Below is a small trained network, with its code and all its weights. Each question gives an input and a target symbol and asks what happens when units are switched off, that is, made to give their printed mean instead of their output.

import numpy as np


def w(rows, s, z=0):
    codes = np.array(rows[::2]) - 128.0
    scale = np.full(codes.shape[1], s)
    scale[-1] = z or s
    return codes * scale


def softmax(a):
    e = np.exp(a - a.max(-1, keepdims=True))
    return e / e.sum(-1, keepdims=True)


def log_softmax(a):
    a = a - a.max(-1, keepdims=True)
    return a - np.log(np.exp(a).sum(-1, keepdims=True))


def net(x, mask):
    ids = ['Ξαελμσψ'.index(c) for c in x.split()]
    T = len(ids)
    res = E[ids] + P[:T]
    u = 0
    for l in range(3):
        r = res
        for j in range(3):
            rows = slice(3 * j, 3 * j + 3)
            q, k, v = (r @ M[l][rows].T for M in (Q, K, V))
            z = softmax(np.where(np.tri(T) > 0, q @ k.T / 3**0.5, -1e9)) @ v
            o = O[l][rows]
            res = res + np.where(mask[u + j], z, o[:, -1]) @ o[:, :-1]
        u += 3
    return log_softmax(res[-1] @ U[:, :-1].T + U[:, -1])


Q, K, V, O = {}, {}, {}, {}
E = w([
[87,123,106],'Ξ',
[209,119,68],'α',
[94,67,11],'ε',
[189,25,133],'λ',
[58,68,123],'μ',
[69,168,73],'σ',
[202,216,169],'ψ',
],0.011)
P = w([
[133,79,115],'0',
[103,240,72],'1',
[145,234,131],'2',
[96,172,70],'3',
[169,218,85],'4',
[87,181,154],'5',
[114,185,74],'6',
[200,201,153],'7',
[30,146,164],'8',
[142,254,117],'9',
[159,171,195],'10',
[55,82,41],'11',
[226,220,130],'12',
[62,59,140],'13',
],0.0074)
Q[0] = w([
[14,201,134],'0.h1',
[10,108,69],'0.h1',
[3,20,138],'0.h1',
[33,179,128],'0.h2',
[94,115,154],'0.h2',
[52,214,72],'0.h2',
[50,97,128],'0.h3',
[27,106,212],'0.h3',
[96,97,92],'0.h3',
],0.011)
K[0] = w([
[169,93,126],'0.h1',
[150,76,107],'0.h1',
[122,70,115],'0.h1',
[154,95,145],'0.h2',
[81,130,146],'0.h2',
[255,101,188],'0.h2',
[159,182,107],'0.h3',
[107,143,89],'0.h3',
[122,156,123],'0.h3',
],0.016)
V[0] = w([
[226,161,124],'0.h1',
[170,44,73],'0.h1',
[157,134,140],'0.h1',
[116,179,11],'0.h2',
[87,178,20],'0.h2',
[29,140,114],'0.h2',
[46,8,175],'0.h3',
[115,126,255],'0.h3',
[108,31,163],'0.h3',
],0.0071)
O[0] = w([
[137,66,174,228],'0.h1',
[137,70,30,84],'0.h1',
[89,112,124,148],'0.h1',
[68,102,158,210],'0.h2',
[43,103,190,185],'0.h2',
[63,195,170,74],'0.h2',
[99,174,90,3],'0.h3',
[223,175,115,57],'0.h3',
[78,230,2,48],'0.h3',
],0.0073,0.0041)
Q[1] = w([
[135,166,94],'1.h1',
[58,177,160],'1.h1',
[255,170,83],'1.h1',
[191,184,139],'1.h2',
[6,131,161],'1.h2',
[172,131,177],'1.h2',
[42,125,136],'1.h3',
[1,89,245],'1.h3',
[100,137,158],'1.h3',
],0.0069)
K[1] = w([
[80,42,101],'1.h1',
[159,78,152],'1.h1',
[72,27,85],'1.h1',
[95,99,199],'1.h2',
[93,57,117],'1.h2',
[103,103,200],'1.h2',
[16,180,86],'1.h3',
[9,2,75],'1.h3',
[86,99,169],'1.h3',
],0.0074)
V[1] = w([
[54,171,157],'1.h1',
[163,64,205],'1.h1',
[125,254,131],'1.h1',
[120,28,77],'1.h2',
[129,54,23],'1.h2',
[149,178,83],'1.h2',
[65,42,74],'1.h3',
[21,127,103],'1.h3',
[57,86,174],'1.h3',
],0.0084)
O[1] = w([
[139,119,83,113],'1.h1',
[144,110,168,234],'1.h1',
[116,210,97,99],'1.h1',
[220,99,151,171],'1.h2',
[254,176,179,122],'1.h2',
[126,183,127,68],'1.h2',
[196,141,106,254],'1.h3',
[160,117,38,163],'1.h3',
[163,78,109,202],'1.h3',
],0.0065,0.004)
Q[2] = w([
[233,97,33],'2.h1',
[75,132,150],'2.h1',
[60,254,134],'2.h1',
[134,232,89],'2.h2',
[101,139,219],'2.h2',
[38,41,111],'2.h2',
[33,192,8],'2.h3',
[147,171,80],'2.h3',
[23,107,203],'2.h3',
],0.0064)
K[2] = w([
[103,118,63],'2.h1',
[139,150,158],'2.h1',
[84,191,140],'2.h1',
[174,255,145],'2.h2',
[191,106,152],'2.h2',
[147,131,33],'2.h2',
[203,59,47],'2.h3',
[191,123,106],'2.h3',
[67,135,84],'2.h3',
],0.01)
V[2] = w([
[169,152,206],'2.h1',
[238,130,76],'2.h1',
[131,46,120],'2.h1',
[130,184,227],'2.h2',
[169,57,189],'2.h2',
[191,1,176],'2.h2',
[130,200,117],'2.h3',
[175,174,165],'2.h3',
[118,64,119],'2.h3',
],0.0092)
O[2] = w([
[137,133,1,152],'2.h1',
[72,150,143,191],'2.h1',
[134,205,145,179],'2.h1',
[136,43,96,114],'2.h2',
[116,132,85,206],'2.h2',
[126,147,69,250],'2.h2',
[80,147,134,117],'2.h3',
[74,133,61,165],'2.h3',
[208,93,129,122],'2.h3',
],0.0098,0.012)
U = w([
[148,114,138,118],'Ξ',
[226,77,69,188],'α',
[243,175,132,175],'ε',
[109,181,37,2],'λ',
[79,197,119,94],'μ',
[136,86,171,156],'σ',
[2,72,87,170],'ψ',
],0.0062,0.0058)

Each question gives the input, a string of symbols that net reads in full, and the target symbol t.
The units are the heads (3 rows each of Q, K, V and O). Each row of codes is followed by its name. A weight is (code - 128) times the scale printed after its matrix; where a second scale follows, it is the last column's (O and U).
mask holds one flag per head, layer by layer. A switched-off head (its flag False) gives its mean, the last column of its rows in O, instead of its output. The means were averaged over made-up inputs and are rounded, as every weight is.
A unit's drop is (log p(t) with every unit on - log p(t) with that unit switched off) / (log p(t) with every unit on - log p(t) with every unit switched off).
The circuit of an input: a set's keep is (log p(t) with only the set's units on - log p(t) with every unit switched off) / (log p(t) with every unit on - log p(t) with every unit switched off). Starting from all 9 units, units are removed one at a time, each time the one whose removal leaves the highest keep (on an exact tie, the one counted first), for as long as the keep stays at least 0.8.
circuit, biggest first: the units of the circuit, biggest drop first
unit that matters most: the unit with the biggest drop
which heads matter: for each layer, one digit per head in row order, 1 if its drop is at least 0.15 and else 0, layers parted by /
drop of u: that unit's drop, to one decimal
input ψ ψ α, target ψ: circuit, biggest first -> 1.h3, 1.h2
input ψ ψ ψ α ψ μ, target α: which heads matter -> 000 / 011 / 100
input ψ ψ ε λ σ ε μ ψ μ σ, target α: which heads matter -> 000 / 000 / 101
input μ μ ε, target μ: circuit, biggest first -> 0.h3, 0.h1, 2.h2, 1.h1
input ε ε λ, target ε: which heads matter -> 011 / 101 / 011
input ε ψ λ ψ ψ ψ λ ψ λ, target μ: circuit, biggest first -> 2.h1, 1.h3, 2.h2, 0.h1
input ψ ψ μ ψ ε ε, target α: circuit, biggest first -> 2.h1, 1.h3, 2.h3
input α ψ λ ψ ψ ψ ψ, target λ: unit that matters most -> 2.h2
input ψ ε ψ ψ ψ α ψ ψ ε μ ψ, target α: circuit, biggest first -> 2.h1, 2.h2, 0.h1
input λ σ μ Ξ λ ψ α ε ψ ψ ψ ε λ, target ψ: circuit, biggest first -> 2.h3, 1.h2, 0.h1
input μ μ ε ε ψ μ, target σ: which heads matter -> 011 / 100 / 110
input ε ε ψ, target μ: which heads matter -> 101 / 111 / 101
input λ ε μ, target λ: which heads matter -> 110 / 010 / 101
input μ λ ψ σ λ, target σ: which heads matter -> 011 / 101 / 110
input μ Ξ λ α ε μ, target σ: unit that matters most -> 0.h3
input λ ε α ψ σ ψ ψ ψ μ ε μ ψ σ, target ψ: which heads matter -> 111 / 011 / 101
input μ ψ ψ ψ μ μ ε σ, target σ: which heads matter -> 001 / 110 / 110
input λ α ε λ μ ψ ψ λ, target ψ: drop of 1.h2 -> 0.8
input μ μ ψ ψ α ε ε, target σ: drop of 2.h3 -> 0.1
input α λ ε ψ ψ λ Ξ λ Ξ μ ψ ψ ψ, target λ: unit that matters most -> 1.h2
input μ ψ ψ α ψ ψ μ σ ψ, target σ: drop of 0.h3 -> 0.9
